Here is a tiny trained network, its code and every weight. The questions are about switching its units off for an input and a class, where a switched-off unit gives its printed mean instead of its output.

import numpy as np


def w(rows, s, z=0):
    codes = np.array(rows[::2]) - 128.0
    scale = np.full(codes.shape[1], s)
    scale[-1] = z or s
    return codes * scale


def norm(h):
    return h / np.sqrt((h * h).mean(-1, keepdims=True) + 1e-5)


def f(y):
    return y / 2 * (1 + np.tanh(0.7978845608 * (y + 0.044715 * y**3)))


def log_softmax(a):
    a = a - a.max(-1, keepdims=True)
    return a - np.log(np.exp(a).sum(-1, keepdims=True))


def net(x, mask):
    res = np.array(x, float).reshape(1, 2) / 4 @ E
    u = 0
    for l in range(4):
        y = f(norm(res) @ A[l][:, :-1].T + A[l][:, -1])
        res = res + np.where(mask[u : u + 5], y, B[l][:, -1]) @ B[l][:, :-1]
        u += 5
    return log_softmax(norm(res)[-1] @ U[:, :-1].T + U[:, -1])


A, B = {}, {}
E = w([
[188,194,105,55,177,123,19],'x0',
[136,225,115,188,2,221,67],'x1',
],0.0083)
A[0] = w([
[174,120,97,155,117,118,120,4],'L0N0',
[201,1,153,83,141,126,124,27],'L0N1',
[122,202,107,108,187,159,123,183],'L0N2',
[7,147,152,171,107,60,145,151],'L0N3',
[63,174,136,114,144,64,111,52],'L0N4',
],0.0083,0.0029)
B[0] = w([
[53,128,158,134,188,169,53,93],'L0N0',
[207,133,100,134,145,213,165,234],'L0N1',
[139,109,108,205,17,68,187,235],'L0N2',
[172,128,127,133,104,40,99,252],'L0N3',
[142,162,201,2,164,149,217,117],'L0N4',
],0.0076,0.0031)
A[1] = w([
[129,152,160,122,90,254,98,109],'L1N0',
[165,234,107,68,190,89,33,122],'L1N1',
[128,101,148,146,133,187,86,4],'L1N2',
[154,105,145,192,119,136,109,123],'L1N3',
[149,115,90,129,131,127,87,108],'L1N4',
],0.0087,0.0016)
B[1] = w([
[123,145,165,41,189,121,195,230],'L1N0',
[57,2,148,104,30,45,95,255],'L1N1',
[166,112,177,125,128,188,183,114],'L1N2',
[205,118,62,58,117,95,84,181],'L1N3',
[85,101,18,180,183,68,147,148],'L1N4',
],0.0076,0.0045)
A[2] = w([
[215,129,54,79,100,71,151,252],'L2N0',
[48,30,179,251,89,141,151,1],'L2N1',
[224,193,113,145,190,185,202,4],'L2N2',
[133,66,180,173,89,160,161,183],'L2N3',
[49,111,193,96,253,122,126,64],'L2N4',
],0.0069,0.0013)
B[2] = w([
[87,121,141,174,162,89,125,255],'L2N0',
[110,75,163,154,103,91,70,167],'L2N1',
[124,115,137,172,95,110,99,169],'L2N2',
[80,116,106,50,142,95,57,160],'L2N3',
[125,179,129,116,162,254,89,147],'L2N4',
],0.013,0.0065)
A[3] = w([
[90,140,124,215,214,67,157,115],'L3N0',
[201,73,85,71,250,203,236,2],'L3N1',
[85,225,55,79,34,125,203,160],'L3N2',
[64,148,91,134,229,62,130,109],'L3N3',
[137,174,172,125,2,149,122,225],'L3N4',
],0.0064,0.0022)
B[3] = w([
[159,205,43,102,131,178,137,228],'L3N0',
[67,59,172,39,172,192,182,189],'L3N1',
[95,80,171,147,222,190,224,210],'L3N2',
[136,172,141,153,90,255,134,205],'L3N3',
[146,92,95,80,237,157,150,253],'L3N4',
],0.0092,0.0051)
U = w([
[92,73,107,84,235,251,173,200],'0',
[66,30,94,150,103,21,95,200],'1',
[168,238,39,220,116,171,131,230],'2',
[203,166,216,130,103,160,80,35],'3',
[198,176,194,145,128,144,73,12],'4',
[125,184,174,119,70,163,108,4],'5',
[192,170,186,136,76,142,139,39],'6',
[165,156,155,127,91,162,105,26],'7',
],0.013,0.0047)

Each question gives the input, the list of numbers given to net, and the class t.
The units are the neurons (one row each of A and B). Each row of codes is followed by its name. A weight is (code - 128) times the scale printed after its matrix; where a second scale follows, it is the last column's (A, B and U).
mask holds one flag per neuron, layer by layer. A switched-off neuron (its flag False) gives its mean, the last column of its row in B, instead of its output. The means were averaged over made-up inputs and are rounded, as every weight is.
A unit's drop is (log p(t) with every unit on - log p(t) with that unit switched off) / (log p(t) with every unit on - log p(t) with every unit switched off).
The circuit of an input: a set's keep is (log p(t) with only the set's units on - log p(t) with every unit switched off) / (log p(t) with every unit on - log p(t) with every unit switched off). Starting from the 12 units with the biggest drops (on a tie, the unit counted first), units are removed one at a time, each time the one whose removal leaves the highest keep (on an exact tie, the one counted first), for as long as the keep stays at least 0.8.
units of the circuit, in order: the units of the circuit, biggest drop first
most important unit: the unit with the biggest drop
top k neurons: the k neurons with the biggest drops, biggest first
k most important neurons of layer l: the k neurons of layer l with the biggest drops, biggest first
drop of u: that unit's drop, to one decimal
input [8,0], class 1: units of the circuit, in order : L1N1
input [-5,5], class 0: 3 most important neurons of layer 1 : L1N1, L1N3, L1N0
input [1,3], class 2: top 4 neurons : L2N0, L1N0, L1N3, L1N1
input [2,-3], class 2: top 2 neurons : L0N1, L1N0
input [1,-3], class 2: top 4 neurons : L0N1, L2N2, L1N0, L1N1
input [-6,5], class 1: top 3 neurons : L2N1, L0N1, L0N3
input [2,2], class 2: top 2 neurons : L0N2, L2N0
input [4,4], class 0: top 2 neurons : L0N3, L2N1
input [-4,3], class 1: top 2 neurons : L0N1, L1N0
input [3,4], class 0: 2 most important neurons of layer 0 : L0N3, L0N1
input [1,-2], class 2: drop of L2N2 : 0.5
input [8,-4], class 1: drop of L1N1 : 3.9
input [1,1], class 2: drop of L1N1 : 0.6
input [-2,2], class 2: most important unit : L1N1
